Small tables with named rows and columns. After each table, cells are looked up by row and column.

Duk =
	Gino	Pesiko	Saf	Dofe	Tiz
Pamera	4021	1298	7848	4873	5632
Dip	3662	1073	8127	5448	6454
Lozasu	5671	1335	7150	5604	9208
Bal	3731	4232	4450	3697	2504
Zuta	4258	3079	5793	3503	2819

Pamera, Gino -> 4021
Lozasu, Pesiko -> 1335
Zuta, Tiz -> 2819
Zuta, Saf -> 5793
Zuta, Dofe -> 3503
Bal, Gino -> 3731
Dip, Dofe -> 5448
Dip, Pesiko -> 1073
Pamera, Dofe -> 4873
Pamera, Pesiko -> 1298
Lozasu, Saf -> 7150
Dip, Tiz -> 6454
Lozasu, Gino -> 5671
Bal, Saf -> 4450
Pamera, Tiz -> 5632
Lozasu, Tiz -> 9208
Bal, Dofe -> 3697
Zuta, Gino -> 4258
Lozasu, Dofe -> 5604
Row with the largest Saf: Dip

Zeku =
|  | Zozu | Fudu | Nibol | Radus | Soza | Zot | Zubab |
|---|---|---|---|---|---|---|---|
| Gesis | 724 | 773 | 450 | 772 | 384 | 395 | 513 |
| Nes | 628 | 636 | 532 | 634 | 524 | 534 | 542 |
| Gon | 723 | 768 | 358 | 771 | 296 | 309 | 450 |
| Fad | 717 | 740 | 390 | 747 | 353 | 349 | 468 |
| Kav | 777 | 826 | 298 | 830 | 235 | 244 | 429 |

Gon, Fudu -> 768
Gon, Zot -> 309
Kav, Soza -> 235
Nes, Fudu -> 636
Kav, Zubab -> 429
Gon, Nibol -> 358
Fad, Zubab -> 468
Gesis, Soza -> 384
Nes, Zot -> 534
Fad, Radus -> 747
Kav, Zot -> 244
Nes, Nibol -> 532
Kav, Nibol -> 298
Nes, Soza -> 524
Fad, Fudu -> 740
Gon, Soza -> 296
Gesis, Zubab -> 513
Gesis, Radus -> 772
Gon, Radus -> 771

Duzet.csv
,Mana,Vota,Bima,Zum
Dagaka,-29,-26,-98,-7
Sifiro,-50,-81,23,-67
Minugo,3,-2,-69,3
Mepes,-42,-31,-20,-26
Vut,-22,-35,72,-10
Zaniz,-12,-1,-60,-77
Tonamom,-17,-31,-97,9
Fano,-36,-71,-68,-1
Nor,-40,-37,-42,-32
Dova,-24,-6,-1,-19

What is the Mana of Nor in Duzet? -40
What is the Zum of Minugo in Duzet? 3
What is the Vota of Vut in Duzet? -35
What is the Vota of Fano in Duzet? -71
What is the Mana of Dagaka in Duzet? -29
What is the Vota of Zaniz in Duzet? -1
What is the Mana of Mepes in Duzet? -42
What is the Vota of Tonamom in Duzet? -31
What is the Mana of Sifiro in Duzet? -50
What is the Bima of Nor in Duzet? -42
What is the Zum of Sifiro in Duzet? -67
What is the Bima of Dova in Duzet? -1
What is the Vota of Minugo in Duzet? -2
What is the Bima of Sifiro in Duzet? 23
What is the Mana of Tonamom in Duzet? -17
What is the Zum of Mepes in Duzet? -26
Which row has the largest Vota? Zaniz

Loziv.tsv
	Gutadu	Lemisit	Nov	Nito	Zalo	Gunirep
Pubu	-36	-28	-42	-2	-5	13
Noge	-6	-1	-33	35	54	97
Zilesun	-66	-53	-85	-38	-27	-9

What is the Lemisit of Pubu in Loziv?
-28
What is the Zalo of Pubu in Loziv?
-5
What is the Nov of Zilesun in Loziv?
-85
What is the Gunirep of Pubu in Loziv?
13
What is the Nito of Zilesun in Loziv?
-38
What is the Lemisit of Noge in Loziv?
-1
What is the Lemisit of Zilesun in Loziv?
-53
What is the Gutadu of Zilesun in Loziv?
-66
What is the Nov of Pubu in Loziv?
-42
What is the Nov of Noge in Loziv?
-33
What is the Nito of Noge in Loziv?
35
What is the Gutadu of Pubu in Loziv?
-36
What is the Zalo of Zilesun in Loziv?
-27
What is the Nito of Pubu in Loziv?
-2
What is the Gunirep of Noge in Loziv?
97
What is the Gutadu of Noge in Loziv?
-6

Table Guf
	Kalo	Korefa	Topit	Pesu	Vid	Dupeva	Redidu
Gopil	6277	6096	6305	4505	4506	4491	4488
Bevomer	5936	5750	5966	4856	4857	4842	4839
Molipo	7522	7356	7542	3226	3228	3213	3211
Zade	8350	8191	8364	2381	2383	2368	2365
Ful	7517	7349	7537	3233	3235	3220	3217
Kes	5288	5097	5323	5517	5518	5504	5500
Zege	4814	4617	4852	6005	6005	5991	5987
Gudi	4493	4293	4532	6333	6333	6319	6315
Pesa	5104	4910	5139	5707	5707	5693	5689
Sebi	3774	3567	3819	7070	7069	7055	7051

What is the Korefa of Pesa in Guf? 4910
What is the Kalo of Sebi in Guf? 3774
What is the Redidu of Pesa in Guf? 5689
What is the Korefa of Gopil in Guf? 6096
What is the Kalo of Zade in Guf? 8350
What is the Vid of Ful in Guf? 3235
What is the Korefa of Molipo in Guf? 7356
What is the Topit of Ful in Guf? 7537
What is the Kalo of Molipo in Guf? 7522
What is the Topit of Pesa in Guf? 5139
What is the Kalo of Pesa in Guf? 5104
What is the Vid of Zade in Guf? 2383
What is the Dupeva of Molipo in Guf? 3213
Row with the largest Vid: Sebi

